Below are the code and all the weights of a small trained network. Each question names an input and a class and asks about switching units off, where a switched-off unit gives its printed mean instead of its output.

import numpy as np


def w(rows, s, z=0):
    codes = np.array(rows[::2]) - 128.0
    scale = np.full(codes.shape[1], s)
    scale[-1] = z or s
    return codes * scale


def f(y):
    return y / 2 * (1 + np.tanh(0.7978845608 * (y + 0.044715 * y**3)))


def log_softmax(a):
    a = a - a.max(-1, keepdims=True)
    return a - np.log(np.exp(a).sum(-1, keepdims=True))


def net(x, mask):
    res = np.array(x, float).reshape(1, 4) / 4 @ E
    y = f(res @ A[0][:, :-1].T + A[0][:, -1])
    res = res + np.where(mask, y, B[0][:, -1]) @ B[0][:, :-1]
    return log_softmax(res[-1] @ U[:, :-1].T + U[:, -1])


A, B = {}, {}
E = w([
[222,215,115,137,183,212,100,176,119,219,94,53],'x0',
[145,45,58,39,117,129,95,70,90,182,84,108],'x1',
[87,145,71,64,71,222,127,191,101,93,162,255],'x2',
[158,164,72,169,18,204,194,81,132,94,52,101],'x3',
],0.0096)
A[0] = w([
[162,107,163,196,152,68,145,43,168,133,83,35,70],'n1',
[149,167,113,157,85,182,183,73,136,95,72,77,97],'n2',
[132,92,188,168,164,51,140,94,148,138,102,66,102],'n3',
[155,8,60,3,116,113,102,22,71,199,57,97,23],'n4',
[147,136,90,175,55,148,173,83,148,94,75,134,62],'n5',
[122,218,216,227,123,109,190,162,174,80,166,142,1],'n6',
[51,39,131,147,75,35,171,47,147,29,144,177,45],'n7',
[135,133,77,164,62,158,173,74,150,94,85,108,93],'n8',
],0.006,0.0046)
B[0] = w([
[150,143,74,48,76,217,175,255,56,80,141,246,243],'n1',
[157,81,147,86,210,74,68,104,163,143,195,130,204],'n2',
[118,81,80,41,112,181,143,144,96,111,143,182,228],'n3',
[10,173,236,187,75,150,71,90,193,48,58,95,247],'n4',
[126,80,160,89,215,103,62,161,157,122,187,159,181],'n5',
[7,161,214,166,93,156,71,78,181,46,41,94,216],'n6',
[200,217,16,163,233,194,84,106,74,207,58,58,254],'n7',
[128,64,138,67,200,93,92,129,176,110,169,120,190],'n8',
],0.0072,0.0081)
U = w([
[54,160,210,172,64,142,110,109,161,81,77,89,120],'0',
[120,123,68,61,53,207,161,166,97,93,140,244,122],'1',
[199,219,74,166,199,182,115,122,106,212,77,20,113],'2',
[113,54,179,86,229,24,81,129,149,141,209,132,135],'3',
[155,102,115,157,55,66,208,112,114,160,145,94,251],'4',
[141,102,123,174,55,45,184,123,124,152,139,115,101],'5',
[152,105,129,181,66,73,175,110,116,155,160,108,99],'6',
[139,97,125,172,44,63,191,110,121,160,165,106,95],'7',
],0.011,0.02)

Each question gives the input, the list of numbers given to net, and the class t.
The units are the neurons (one row each of A and B). Each row of codes is followed by its name. A weight is (code - 128) times the scale printed after its matrix; where a second scale follows, it is the last column's (A, B and U).
mask holds one flag per neuron, in row order. A switched-off neuron (its flag False) gives its mean, the last column of its row in B, instead of its output. The means were averaged over made-up inputs and are rounded, as every weight is.
A unit's drop is (log p(t) with every unit on - log p(t) with that unit switched off) / (log p(t) with every unit on - log p(t) with every unit switched off).
The circuit of an input: a set's keep is (log p(t) with only the set's units on - log p(t) with every unit switched off) / (log p(t) with every unit on - log p(t) with every unit switched off). Starting from all 8 units, units are removed one at a time, each time the one whose removal leaves the highest keep (on an exact tie, the one counted first), for as long as the keep stays at least 0.8.
units of the circuit, in order: the units of the circuit, biggest drop first
most important unit: the unit with the biggest drop
k most important neurons: the k neurons with the biggest drops, biggest first
drop of u: that unit's drop, to one decimal
input [6,4,-8,-6], class 1: units of the circuit, in order : (n1 n3)
input [-1,1,-5,-5], class 1: units of the circuit, in order : (n1 n3 n2)
input [-7,-1,6,1], class 2: units of the circuit, in order : (n7 n1)
input [3,-7,3,8], class 3: most important unit : n2
input [-8,-2,7,-2], class 2: 2 most important neurons : (n7 n1)
input [4,-6,-3,3], class 0: 2 most important neurons : (n6 n7)
input [1,3,-3,1], class 4: units of the circuit, in order : (n6 n7)
input [5,5,3,2], class 0: units of the circuit, in order : (n7 n4)
input [4,-2,-1,5], class 3: units of the circuit, in order : (n7 n2 n8)
input [-1,5,-7,0], class 1: 3 most important neurons : (n1 n3 n6)
input [3,2,-7,8], class 3: 3 most important neurons : (n2 n8 n5)
input [-1,-2,3,-1], class 4: 4 most important neurons : (n1 n3 n4 n6)
input [-5,-6,-7,1], class 1: 3 most important neurons : (n1 n3 n4)
input [-3,-8,-5,-6], class 0: units of the circuit, in order : (n6)
input [0,7,6,1], class 0: 2 most important neurons : (n4 n1)
input [5,7,2,-5], class 0: 2 most important neurons : (n4 n7)
input [1,5,-8,-3], class 1: 2 most important neurons : (n1 n3)
input [-8,-7,1,-5], class 2: 2 most important neurons : (n7 n4)
input [4,-7,1,-5], class 0: 2 most important neurons : (n6 n7)
input [0,-7,-7,-6], class 0: most important unit : n6
input [3,7,5,2], class 0: 2 most important neurons : (n4 n1)
input [-8,1,4,7], class 2: drop of n7 : 0.9
input [-7,-2,-6,-6], class 2: drop of n6 : 0.0
input [-8,-1,1,4], class 2: drop of n7 : 0.8
input [-3,4,-6,-5], class 1: drop of n3 : 0.2
input [-8,7,2,-6], class 2: 2 most important neurons : (n7 n6)
input [-5,3,-7,-2], class 1: most important unit : n1
